Below are the code and all the weights of a small trained network. Each question names an input and a target symbol and asks about switching units off, where a switched-off unit gives its printed mean instead of its output.

import numpy as np


def w(rows, s, z=0):
    codes = np.array(rows[::2]) - 128.0
    scale = np.full(codes.shape[1], s)
    scale[-1] = z or s
    return codes * scale


def norm(h):
    return h / np.sqrt((h * h).mean(-1, keepdims=True) + 1e-5)


def f(y):
    return y / 2 * (1 + np.tanh(0.7978845608 * (y + 0.044715 * y**3)))


def softmax(a):
    e = np.exp(a - a.max(-1, keepdims=True))
    return e / e.sum(-1, keepdims=True)


def log_softmax(a):
    a = a - a.max(-1, keepdims=True)
    return a - np.log(np.exp(a).sum(-1, keepdims=True))


def net(x, mask):
    ids = ['ΔΘΞΣΦΩαβγεζηπτψ'.index(c) for c in x.split()]
    T = len(ids)
    res = E[ids] + P[:T]
    r = norm(res)
    for j in range(2):
        rows = slice(2 * j, 2 * j + 2)
        q, k, v = (r @ M[0][rows].T for M in (Q, K, V))
        z = softmax(np.where(np.tri(T) > 0, q @ k.T / 2**0.5, -1e9)) @ v
        o = O[0][rows]
        res = res + np.where(mask[j], z, o[:, -1]) @ o[:, :-1]
    y = f(norm(res) @ A[0][:, :-1].T + A[0][:, -1])
    res = res + np.where(mask[2:14], y, B[0][:, -1]) @ B[0][:, :-1]
    return log_softmax(norm(res)[-1] @ U[:, :-1].T + U[:, -1])


Q, K, V, O, A, B = {}, {}, {}, {}, {}, {}
E = w([
[127,161,81],'Δ',
[161,42,92],'Θ',
[100,100,182],'Ξ',
[126,125,1],'Σ',
[167,143,174],'Φ',
[167,148,186],'Ω',
[142,147,93],'α',
[165,146,187],'β',
[164,137,80],'γ',
[166,146,179],'ε',
[139,128,89],'ζ',
[104,122,166],'η',
[165,139,184],'π',
[120,70,74],'τ',
[70,161,194],'ψ',
],0.0098)
P = w([
[116,110,95],'0',
[144,99,130],'1',
[142,230,92],'2',
[163,87,155],'3',
[102,92,114],'4',
[158,246,75],'5',
[173,63,81],'6',
[94,89,113],'7',
[96,242,104],'8',
[180,92,167],'9',
[97,84,108],'10',
],0.013)
Q[0] = w([
[208,30,63],'H0',
[152,165,161],'H0',
[197,3,185],'H1',
[135,73,4],'H1',
],0.0044)
K[0] = w([
[74,88,59],'H0',
[101,77,176],'H0',
[2,177,123],'H1',
[58,158,133],'H1',
],0.0081)
V[0] = w([
[150,17,115],'H0',
[148,59,152],'H0',
[1,81,161],'H1',
[95,131,70],'H1',
],0.0092)
O[0] = w([
[78,72,97,246],'H0',
[69,37,116,172],'H0',
[1,161,97,4],'H1',
[140,116,93,154],'H1',
],0.0089,0.0028)
A[0] = w([
[212,130,203,65],'N0',
[132,243,22,150],'N1',
[102,229,155,255],'N2',
[162,40,92,129],'N3',
[39,111,92,158],'N4',
[135,153,57,152],'N5',
[181,109,155,112],'N6',
[105,94,255,104],'N7',
[204,102,83,112],'N8',
[90,150,178,252],'N9',
[24,81,86,157],'N10',
[158,143,171,74],'N11',
],0.01,0.0039)
B[0] = w([
[96,133,175,170],'N0',
[160,124,158,233],'N1',
[255,179,58,184],'N2',
[117,139,69,253],'N3',
[102,164,154,176],'N4',
[135,142,188,179],'N5',
[113,113,91,160],'N6',
[133,193,212,170],'N7',
[123,177,104,208],'N8',
[166,212,100,158],'N9',
[30,146,119,211],'N10',
[110,75,107,123],'N11',
],0.0081,0.0054)
U = w([
[51,136,129,153],'Δ',
[126,102,126,66],'Θ',
[224,193,92,237],'Ξ',
[141,65,147,43],'Σ',
[83,251,118,215],'Φ',
[159,88,112,49],'Ω',
[157,71,140,48],'α',
[61,110,107,187],'β',
[94,53,117,217],'γ',
[101,149,91,64],'ε',
[143,90,109,2],'ζ',
[69,152,118,189],'η',
[185,202,72,111],'π',
[160,73,112,38],'τ',
[141,106,117,150],'ψ',
],0.013,0.0037)

Each question gives the input, a string of symbols that net reads in full, and the target symbol t.
The units are the heads (2 rows each of Q, K, V and O) and the neurons (one row each of A and B). Each row of codes is followed by its name. A weight is (code - 128) times the scale printed after its matrix; where a second scale follows, it is the last column's (O, A, B and U).
mask holds one flag per unit, heads first, then neurons. A switched-off unit (its flag False) gives its mean, the last column of its rows in O or B, instead of its output. The means were averaged over made-up inputs and are rounded, as every weight is.
A unit's drop is (log p(t) with every unit on - log p(t) with that unit switched off) / (log p(t) with every unit on - log p(t) with every unit switched off).
The circuit of an input: a set's keep is (log p(t) with only the set's units on - log p(t) with every unit switched off) / (log p(t) with every unit on - log p(t) with every unit switched off). Starting from the 12 units with the biggest drops (on a tie, the unit counted first), units are removed one at a time, each time the one whose removal leaves the highest keep (on an exact tie, the one counted first), for as long as the keep stays at least 0.8.
circuit, biggest first: the units of the circuit, biggest drop first
most important unit: the unit with the biggest drop
k most important neurons: the k neurons with the biggest drops, biggest first
heads that matter: for each layer, one digit per head in row order, 1 if its drop is at least 0.15 and else 0, layers parted by /
drop when u is switched off: that unit's drop, to one decimal
input Φ τ ψ Ω Δ Σ Δ Δ ε π Ω, target Φ: most important unit	N7
input η ψ ε π Ω, target Φ: heads that matter	01
input α Δ Ω Δ Θ ψ Ω β π, target Ξ: heads that matter	00
input η π α π π π π Ω τ, target Ξ: 2 most important neurons	[N2; N1]
input Δ Σ α ψ Φ, target Φ: heads that matter	11
input ψ ε π η, target Φ: circuit, biggest first	[H1; N9]
input ψ η α η Θ Δ ε γ Σ, target Ξ: 2 most important neurons	[N2; N1]
input Φ η ψ, target Ξ: heads that matter	00
input Δ Δ π Θ Δ τ Ξ Ω γ π ψ, target Φ: 2 most important neurons	[N9; N7]
input γ Σ Δ Φ ε τ ζ ε Ω, target Ξ: drop when N2 is switched off	0.2
input ψ π Δ η τ ε Δ γ α, target Ξ: drop when N2 is switched off	0.1
input ψ Σ Δ Δ, target Φ: drop when N4 is switched off	0.0
input Σ π η, target Ξ: drop when N2 is switched off	0.1
input Σ ε Θ Ω ε β Ω Δ Ξ, target Ξ: circuit, biggest first	[N2]
